Below is a small trained network, with its code and all its weights. Each question gives an input and a class and asks what happens when units are switched off, that is, made to give their printed mean instead of their output.

import numpy as np


def w(rows, s, z=0):
    codes = np.array(rows[::2]) - 128.0
    scale = np.full(codes.shape[1], s)
    scale[-1] = z or s
    return codes * scale


def norm(h):
    return h / np.sqrt((h * h).mean(-1, keepdims=True) + 1e-5)


def f(y):
    return np.maximum(y, 0)


def log_softmax(a):
    a = a - a.max(-1, keepdims=True)
    return a - np.log(np.exp(a).sum(-1, keepdims=True))


def net(x, mask):
    res = np.array(x, float).reshape(1, 6) / 4 @ E
    u = 0
    for l in range(3):
        y = f(norm(res) @ A[l][:, :-1].T + A[l][:, -1])
        res = res + np.where(mask[u : u + 4], y, B[l][:, -1]) @ B[l][:, :-1]
        u += 4
    return log_softmax(norm(res)[-1] @ U[:, :-1].T + U[:, -1])


A, B = {}, {}
E = w([
[194,99,138,255],'x0',
[143,121,108,110],'x1',
[104,199,69,191],'x2',
[193,214,175,104],'x3',
[201,104,23,84],'x4',
[164,110,112,108],'x5',
],0.0037)
A[0] = w([
[233,255,196,88,92],'L0N0',
[244,41,200,207,148],'L0N1',
[62,56,84,130,62],'L0N2',
[125,72,195,1,247],'L0N3',
],0.0062,0.0011)
B[0] = w([
[195,26,184,221,232],'L0N0',
[36,229,65,97,236],'L0N1',
[110,46,183,255,185],'L0N2',
[111,193,26,211,254],'L0N3',
],0.0064,0.0042)
A[1] = w([
[81,254,120,174,254],'L1N0',
[148,135,111,91,91],'L1N1',
[128,153,83,54,219],'L1N2',
[122,90,172,149,194],'L1N3',
],0.0094,0.00096)
B[1] = w([
[191,254,100,105,254],'L1N0',
[146,118,99,153,139],'L1N1',
[91,180,141,148,162],'L1N2',
[148,164,233,198,155],'L1N3',
],0.0092,0.0072)
A[2] = w([
[189,143,99,66,93],'L2N0',
[138,44,201,58,43],'L2N1',
[169,50,2,180,163],'L2N2',
[135,82,176,215,252],'L2N3',
],0.0073,0.0015)
B[2] = w([
[168,181,43,153,182],'L2N0',
[142,116,150,3,128],'L2N1',
[217,204,230,90,253],'L2N2',
[232,67,92,245,217],'L2N3',
],0.006,0.0041)
U = w([
[100,205,46,102,173],'0',
[142,160,94,155,188],'1',
[150,188,69,139,86],'2',
[152,147,128,135,159],'3',
[149,150,138,86,181],'4',
[171,33,141,185,125],'5',
[70,44,169,24,4],'6',
[3,2,145,2,16],'7',
],0.0084,0.0041)

Each question gives the input, the list of numbers given to net, and the class t.
The units are the neurons (one row each of A and B). Each row of codes is followed by its name. A weight is (code - 128) times the scale printed after its matrix; where a second scale follows, it is the last column's (A, B and U).
mask holds one flag per neuron, layer by layer. A switched-off neuron (its flag False) gives its mean, the last column of its row in B, instead of its output. The means were averaged over made-up inputs and are rounded, as every weight is.
A unit's drop is (log p(t) with every unit on - log p(t) with that unit switched off) / (log p(t) with every unit on - log p(t) with every unit switched off).
The circuit of an input: a set's keep is (log p(t) with only the set's units on - log p(t) with every unit switched off) / (log p(t) with every unit on - log p(t) with every unit switched off). Starting from all 12 units, units are removed one at a time, each time the one whose removal leaves the highest keep (on an exact tie, the one counted first), for as long as the keep stays at least 0.8.
units of the circuit, in order: the units of the circuit, biggest drop first
top k neurons: the k neurons with the biggest drops, biggest first
top k neurons in layer l: the k neurons of layer l with the biggest drops, biggest first
input [8,4,-5,-4,0,-4], class 0: top 2 neurons -> [L0N1; L0N0]
input [1,0,-2,8,-4,7], class 5: units of the circuit, in order -> [L0N0; L1N0]
input [-3,3,-3,-7,0,2], class 5: units of the circuit, in order -> [L1N0]
input [-6,-4,-4,8,3,1], class 5: units of the circuit, in order -> [L0N0; L1N0]
input [4,-6,3,-8,-1,4], class 5: units of the circuit, in order -> [L0N3; L1N0]
input [3,-6,2,7,-5,-5], class 5: top 2 neurons in layer 1 -> [L1N3; L1N2]
input [-2,-5,6,-8,-2,6], class 5: units of the circuit, in order -> [L0N1; L0N3; L1N0]
input [-2,-5,-6,7,4,-5], class 5: top 3 neurons -> [L0N0; L1N0; L0N1]
input [-6,-6,0,-8,2,-4], class 5: units of the circuit, in order -> [L0N1; L1N0]
input [0,-4,-6,8,3,-4], class 5: units of the circuit, in order -> [L0N0; L1N0]
input [7,-2,-2,-3,-2,1], class 0: units of the circuit, in order -> [L0N1; L0N0]
input [5,3,0,-7,4,0], class 5: top 3 neurons -> [L0N2; L1N0; L0N3]
input [-1,2,5,-8,1,5], class 5: top 2 neurons -> [L0N2; L1N0]
input [6,5,-4,-1,-3,0], class 0: top neuron -> [L0N1]
